In the rows, 128 means zero.
Each row is followed by its class.
[126 135 137 136 124 129 101 135 122 129 157 118 121 135 117 135 140 138
 124 132 145 140 123 124 128 167 131 118 116 121 135 107 107 130 129 125
 104 112  92 159 128 107 136 123 136 134 108 138 124 134 151 158 128 123
 131 124 118 139 148 120 158 128 137 120] -> zipi
[129 129 133 126 108 124 189 118 136 155 160 114 133 155 125 109 140 140
 122 138  93 160 144 129 117 171 120 102 125 115 147 116 131 129 125 114
 104 131 119 163 126 130 128 123 114 114  95 124 134 149 137 146 131 112
 115 136 115 142 118 145 149 147 118 122] -> zipi
[126 133 146 129 132 129 122 114 117 198 132 160 142 138 122 118 163 123
 124 142 160 158 116 146 133 153 110 149  97 134 141 139 123 135 113 116
 128 139 143 152 133 153 118 116 180 124 109 125 125 108 138 173 112 139
 129 125  76 168 138 133 105 114 124 117] -> zipi
[107 127 127 131 132 120  92 127 158 101  85 106 122 116 119 109 135 141
 144 137 157 128 124 106 132  81 118 120 122 148 105 141 121 137 135 111
 138 123 137 124 126 135 121 112 136 124 128 131 129 132 113 122 137 127
 120 137 123 137 162 131 112  88 138 126] -> Daso
[124 126 119 128 125 142 111 124 129 166  80 134 120 139 118  75 102 153
 134 148 118 111 134 115 138 110 130 130 135 147 140 126 146 138 124 124
 132 159 164 120 131 213 128 115 124  90 146 129 142 140  95 123 145 122
 130 125 117 123 102 137 110 117 137 120] -> Daso
[130 134 126 128 124 122 102 128 122 182 132 126 123 150 117 109 124 130
 114 130 121 137 141 111 121 148 109 132 128 124 139 119 130 132 129 127
 121 140 128 125 129 146 123 122 136 116 128 121 118 138 119 144 125 119
 148 132 133 125 133 135 116 132 127 109] -> zipi
[136 114  99 129 110 147 133 147 122 175  83 109 177 120  86 153  84 129
 144 147 179 170 122  83 119  99 116 110 100 123 120 145 153 143 144 150
 213 186 213 113 171 205 121 111 182  43 144 139 133 140  91  89  93 116
 152 139 125 172 107 116 177 148 109 113] -> Daso
[142 120 137 116 114 127  95 111 133 180 180 184 116 170 129 138 127 132
 120 132  62 142 149 124 128 166 110 111 146 108 153 115 150 127 133 130
  99 134  93 156 137 184 108 128 132  52  78 145 138 144 157 106 116 125
 115 104 110 151 131  87 169 123 101 122] -> zipi
[124 131 137 125 137 126 124 132 128 177 134  97 141 144 134 121 129 140
 122 153 166 124  97 117 131 120 133 106 114 133 126 147 136 144 121 157
 147 142 155 139 123 205 122 117 148  92 140 134 139 137 111 125 115 125
 148 131 126 110 145 102 143 113 137 120] -> Daso
[140 132 131 114 112 124  94 117 117 130 109 111 110 151 138 114 116 149
 131 135 119 120 140 111 136 136 119 139 126 138 136 124 149 132 141 120
 121 126 116 128 118 213 135 139 112  74 109 113 148 151  91 126 138 128
 124 121 129 129 118 120 117 115 124 126] -> Daso
[126 115 128 118 131 128 140 131 137 198 136 165 126 128 128 119 146 128
 105 136  90 106 125 135 121 140 128 131 127 118 141 144 133 123 110 139
 134 135 142 145 128 152 120 112 122 128 128 123 132 135 152 123 117 122
 140 120 106 136 148 138 131 117 126 132] -> zipi
[138 139 134 122 130 127 136 121 116 211 148 154 108 121 125  90 109 124
 122 118  91 130 145 155 124 153 109 100 136 112 145 102 123 123 109 112
 126 132 100 155 119  78 128 113 141 136 140 130 120 134 150 144 105 122
 131 133 128 135 142 161 122 128 134 138] -> zipi
[113 134 167 116 138 127 108 127 119 159 143 168 114 159 140 107 176 139
 129 139 112 137 132 149 122 152 118 113 135 125 141 123 113 134 121 110
  69 134 131 154 111 182 121 122 119 113  92 122 147 153 151 168 122 123
 128 118  92 131 125 146 137 106 122 139] -> zipi
[120 129 122 106 120 125  84 123 131  74 108  95 154 159 123 133 147 132
 130 171 161 152 122 147 134 104 125 124 122 134 131 148 132 136 139 140
 110 146 147 116 117 211 122 133 129  77 109  76 144 148  88 123 123 151
  43 159 139 119  99 102 155 120 113 115] -> Daso
[134 121 140 142 123 124 101 128 135 140 144 112 144 160 132 120 159 156
 125 155 145 147 109 161 125 138 128 129  98 114 136 149 138 139 135 105
  60 143 173 121 128 200 133 115 110 149 117 134 134 133 129 176 146 129
 109 124  90 117 125 118 130 128 133 120] -> zipi
